Below are the code and all the weights of a small trained network. Each question names an input and a target symbol and asks about switching units off, where a switched-off unit gives its printed mean instead of its output.

import numpy as np


def w(rows, s, z=0):
    codes = np.array(rows[::2]) - 128.0
    scale = np.full(codes.shape[1], s)
    scale[-1] = z or s
    return codes * scale


def f(y):
    return np.maximum(y, 0)


def softmax(a):
    e = np.exp(a - a.max(-1, keepdims=True))
    return e / e.sum(-1, keepdims=True)


def log_softmax(a):
    a = a - a.max(-1, keepdims=True)
    return a - np.log(np.exp(a).sum(-1, keepdims=True))


def net(x, mask):
    ids = ['αβγεηθξπτψω'.index(c) for c in x.split()]
    T = len(ids)
    res = E[ids] + P[:T]
    r = res
    for j in range(3):
        rows = slice(3 * j, 3 * j + 3)
        q, k, v = (r @ M[0][rows].T for M in (Q, K, V))
        z = softmax(np.where(np.tri(T) > 0, q @ k.T / 3**0.5, -1e9)) @ v
        o = O[0][rows]
        res = res + np.where(mask[j], z, o[:, -1]) @ o[:, :-1]
    y = f(res @ A[0][:, :-1].T + A[0][:, -1])
    res = res + np.where(mask[3:15], y, B[0][:, -1]) @ B[0][:, :-1]
    return log_softmax(res[-1] @ U[:, :-1].T + U[:, -1])


Q, K, V, O, A, B = {}, {}, {}, {}, {}, {}
E = w([
[136,72,193,96],'α',
[139,149,157,173],'β',
[152,155,175,165],'γ',
[149,157,162,164],'ε',
[130,138,155,171],'η',
[144,152,157,213],'θ',
[204,74,150,155],'ξ',
[135,112,55,152],'π',
[70,171,6,122],'τ',
[172,128,51,76],'ψ',
[24,154,131,115],'ω',
],0.018)
P = w([
[145,199,137,115],'0',
[133,171,129,126],'1',
[124,137,126,131],'2',
[105,96,129,137],'3',
[100,55,130,143],'4',
[79,6,133,148],'5',
[89,2,134,148],'6',
[125,83,171,145],'7',
],0.0083)
Q[0] = w([
[115,139,43,38],'h1',
[167,92,195,160],'h1',
[145,102,126,46],'h1',
[57,141,107,54],'h2',
[41,182,191,174],'h2',
[130,137,194,151],'h2',
[183,111,96,92],'h3',
[91,68,199,107],'h3',
[80,1,68,92],'h3',
],0.013)
K[0] = w([
[165,226,157,138],'h1',
[121,86,85,129],'h1',
[173,168,114,149],'h1',
[145,166,50,182],'h2',
[111,56,77,3],'h2',
[106,79,180,115],'h2',
[165,136,96,143],'h3',
[119,25,148,106],'h3',
[155,102,38,83],'h3',
],0.015)
V[0] = w([
[14,204,170,120],'h1',
[39,181,48,134],'h1',
[164,163,192,211],'h1',
[105,133,254,130],'h2',
[24,138,91,155],'h2',
[76,118,207,217],'h2',
[85,101,93,54],'h3',
[137,71,67,60],'h3',
[116,76,112,162],'h3',
],0.0077)
O[0] = w([
[74,179,211,205,84],'h1',
[93,216,87,131,39],'h1',
[75,54,144,88,229],'h1',
[64,56,179,168,245],'h2',
[75,213,115,182,83],'h2',
[68,82,79,148,254],'h2',
[149,255,136,119,42],'h3',
[153,223,165,78,56],'h3',
[148,133,139,217,162],'h3',
],0.0082,0.0037)
A[0] = w([
[123,114,189,67,193],'n1',
[154,100,128,145,255],'n2',
[122,87,182,141,109],'n3',
[139,151,61,98,59],'n4',
[75,175,180,150,40],'n5',
[87,121,30,167,180],'n6',
[127,89,123,137,226],'n7',
[131,81,86,150,197],'n8',
[16,172,163,158,175],'n9',
[93,208,89,89,89],'n10',
[144,194,149,76,160],'n11',
[60,143,85,7,92],'n12',
],0.012,0.0078)
B[0] = w([
[59,165,84,136,179],'n1',
[121,163,119,87,243],'n2',
[125,84,101,180,221],'n3',
[68,158,207,104,137],'n4',
[120,65,82,74,144],'n5',
[169,145,254,104,195],'n6',
[163,160,127,99,247],'n7',
[165,142,149,127,243],'n8',
[140,124,59,151,191],'n9',
[154,111,178,184,150],'n10',
[89,52,87,104,143],'n11',
[185,168,40,199,148],'n12',
],0.011,0.015)
U = w([
[2,116,131,56,255],'α',
[119,107,116,163,72],'β',
[110,88,89,169,99],'γ',
[114,106,112,157,106],'ε',
[109,116,114,168,119],'η',
[119,48,190,235,129],'θ',
[199,38,53,88,17],'ξ',
[140,176,219,47,153],'π',
[147,203,119,211,115],'τ',
[181,218,49,87,172],'ψ',
[135,126,25,208,106],'ω',
],0.0075,0.0071)

Each question gives the input, a string of symbols that net reads in full, and the target symbol t.
The units are the heads (3 rows each of Q, K, V and O) and the neurons (one row each of A and B). Each row of codes is followed by its name. A weight is (code - 128) times the scale printed after its matrix; where a second scale follows, it is the last column's (O, A, B and U).
mask holds one flag per unit, heads first, then neurons. A switched-off unit (its flag False) gives its mean, the last column of its rows in O or B, instead of its output. The means were averaged over made-up inputs and are rounded, as every weight is.
A unit's drop is (log p(t) with every unit on - log p(t) with that unit switched off) / (log p(t) with every unit on - log p(t) with every unit switched off).
The circuit of an input: a set's keep is (log p(t) with only the set's units on - log p(t) with every unit switched off) / (log p(t) with every unit on - log p(t) with every unit switched off). Starting from the 12 units with the biggest drops (on a tie, the unit counted first), units are removed one at a time, each time the one whose removal leaves the highest keep (on an exact tie, the one counted first), for as long as the keep stays at least 0.8.
units of the circuit, in order: the units of the circuit, biggest drop first
k most important neurons: the k neurons with the biggest drops, biggest first
which heads matter: for each layer, one digit per head in row order, 1 if its drop is at least 0.15 and else 0, layers parted by /
input τ θ ξ θ ε ξ ε, target ξ: units of the circuit, in order -> (h1)
input π ε ε, target π: which heads matter -> 111
input θ π ψ ξ ψ π θ, target ψ: units of the circuit, in order -> (h2; h1)
input θ π ξ θ ω θ, target ω: units of the circuit, in order -> (n9; h1)
input θ ε θ ψ η, target ψ: which heads matter -> 110
input α ξ θ ξ α θ θ τ, target τ: units of the circuit, in order -> (n12; n10; h2; n6)
input α θ θ, target θ: which heads matter -> 001
input θ θ ω η π ψ ψ, target ψ: which heads matter -> 001
input ξ θ γ, target ξ: units of the circuit, in order -> (h1; h2)
input θ θ θ, target θ: units of the circuit, in order -> (h3; n6)
input π θ θ π θ, target π: 2 most important neurons -> (n6; n3)
input π τ θ, target τ: which heads matter -> 111
input θ β ω θ π ε π γ, target π: 2 most important neurons -> (n3; n9)
input ω θ ξ θ θ π, target π: units of the circuit, in order -> (n6; n3)
input θ ψ θ π, target ψ: units of the circuit, in order -> (h3)
input ξ ε ξ β γ θ ψ γ, target ψ: units of the circuit, in order -> (h1; h2)
input θ θ θ α, target α: 2 most important neurons -> (n1; n12)
input ω θ θ, target ω: units of the circuit, in order -> (n9; h1; n5)
input β ω γ, target ω: which heads matter -> 100
input θ ξ θ γ ψ γ, target ψ: which heads matter -> 110
